Here is a tiny trained network, its code and every weight. The questions are about switching its units off for an input and a class, where a switched-off unit gives its printed mean instead of its output.

import numpy as np


def w(rows, s, z=0):
    codes = np.array(rows[::2]) - 128.0
    scale = np.full(codes.shape[1], s)
    scale[-1] = z or s
    return codes * scale


def norm(h):
    return h / np.sqrt((h * h).mean(-1, keepdims=True) + 1e-5)


def f(y):
    return np.maximum(y, 0)


def log_softmax(a):
    a = a - a.max(-1, keepdims=True)
    return a - np.log(np.exp(a).sum(-1, keepdims=True))


def net(x, mask):
    res = np.array(x, float).reshape(1, 2) / 4 @ E
    u = 0
    for l in range(2):
        y = f(norm(res) @ A[l][:, :-1].T + A[l][:, -1])
        res = res + np.where(mask[u : u + 7], y, B[l][:, -1]) @ B[l][:, :-1]
        u += 7
    return log_softmax(norm(res)[-1] @ U[:, :-1].T + U[:, -1])


A, B = {}, {}
E = w([
[60,104,100,161,152,105,252,123,164,143,184],'x0',
[136,197,183,190,122,214,98,213,115,225,172],'x1',
],0.012)
A[0] = w([
[145,47,125,81,128,142,122,41,206,176,138,162],'L0N1',
[161,173,147,151,54,156,58,137,169,40,137,181],'L0N2',
[145,80,174,159,140,144,169,174,127,108,202,103],'L0N3',
[127,175,129,123,134,141,14,130,105,152,170,192],'L0N4',
[163,116,149,108,78,127,161,165,141,107,151,94],'L0N5',
[154,53,121,124,110,102,204,180,111,29,153,8],'L0N6',
[146,11,128,211,138,116,254,84,123,108,210,109],'L0N7',
],0.0069,0.0016)
B[0] = w([
[86,165,152,161,151,158,183,204,142,245,162,185],'L0N1',
[146,76,100,115,106,178,235,82,151,144,186,236],'L0N2',
[91,107,90,97,138,149,114,73,112,135,59,175],'L0N3',
[79,114,89,121,107,93,119,103,134,122,88,254],'L0N4',
[135,116,212,75,242,85,117,42,198,7,35,130],'L0N5',
[255,144,108,108,125,101,42,151,220,84,173,189],'L0N6',
[72,76,173,109,73,137,105,142,98,162,81,239],'L0N7',
],0.0081,0.0071)
A[1] = w([
[194,146,131,124,100,113,89,135,46,112,68,172],'L1N1',
[107,124,126,82,128,133,55,181,109,166,74,97],'L1N2',
[154,147,135,135,179,80,102,71,159,81,198,151],'L1N3',
[146,178,168,189,124,172,141,175,69,172,211,131],'L1N4',
[145,151,109,141,98,155,162,126,92,111,154,33],'L1N5',
[166,154,59,115,90,109,134,160,254,88,120,137],'L1N6',
[105,100,123,110,209,77,117,152,154,45,69,2],'L1N7',
],0.0099,0.0021)
B[1] = w([
[26,63,166,118,34,82,206,199,163,188,88,226],'L1N1',
[131,155,72,119,195,187,133,50,108,60,168,227],'L1N2',
[132,193,132,171,173,118,108,115,94,100,154,168],'L1N3',
[207,128,136,119,153,5,148,143,153,101,110,254],'L1N4',
[76,140,95,181,193,85,107,98,141,63,239,139],'L1N5',
[173,176,120,149,171,160,117,84,80,141,172,248],'L1N6',
[159,213,160,180,150,81,139,213,159,155,50,196],'L1N7',
],0.011,0.0072)
U = w([
[224,223,125,158,174,41,155,145,146,139,89,191],'0',
[30,12,156,94,1,115,180,158,141,219,65,161],'1',
[125,179,37,121,191,237,105,13,88,109,196,138],'2',
[95,153,197,149,86,164,65,154,78,79,162,11],'3',
[135,98,144,200,116,198,47,170,120,70,124,2],'4',
],0.0099,0.005)

Each question gives the input, the list of numbers given to net, and the class t.
The units are the neurons (one row each of A and B). Each row of codes is followed by its name. A weight is (code - 128) times the scale printed after its matrix; where a second scale follows, it is the last column's (A, B and U).
mask holds one flag per neuron, layer by layer. A switched-off neuron (its flag False) gives its mean, the last column of its row in B, instead of its output. The means were averaged over made-up inputs and are rounded, as every weight is.
A unit's drop is (log p(t) with every unit on - log p(t) with that unit switched off) / (log p(t) with every unit on - log p(t) with every unit switched off).
unit that matters most: the unit with the biggest drop
top k neurons: the k neurons with the biggest drops, biggest first
top k neurons in layer l: the k neurons of layer l with the biggest drops, biggest first
drop when u is switched off: that unit's drop, to one decimal
input [-1,1], class 2: unit that matters most -> L0N7
input [-4,2], class 1: top 2 neurons in layer 0 -> [L0N1 L0N6]
input [-8,6], class 1: top 2 neurons in layer 1 -> [L1N1 L1N6]
input [3,1], class 2: top 3 neurons -> [L1N2 L1N1 L0N2]
input [-6,-5], class 1: top 3 neurons -> [L1N1 L0N6 L1N4]
input [3,-2], class 2: top 3 neurons in layer 0 -> [L0N6 L0N2 L0N7]
input [8,-8], class 0: top 3 neurons -> [L0N6 L1N1 L1N7]
input [-1,2], class 2: top 3 neurons -> [L1N1 L0N4 L1N4]
input [2,0], class 2: top 3 neurons -> [L1N2 L1N1 L0N2]
input [2,3], class 2: top 2 neurons in layer 0 -> [L0N3 L0N2]
input [-4,-1], class 1: top 3 neurons -> [L0N6 L1N2 L0N1]
input [6,-7], class 0: top 2 neurons -> [L0N6 L1N1]
input [3,0], class 2: top 2 neurons in layer 0 -> [L0N2 L0N6]
input [6,-8], class 0: unit that matters most -> L0N6
input [2,1], class 2: top 2 neurons -> [L1N2 L1N1]
input [-7,4], class 1: drop when L1N1 is switched off -> 1.9
input [2,-2], class 2: drop when L0N2 is switched off -> 0.1
input [-6,-1], class 1: drop when L0N2 is switched off -> 0.0
input [-8,-2], class 1: drop when L1N1 is switched off -> 0.8
input [0,-2], class 2: unit that matters most -> L0N1
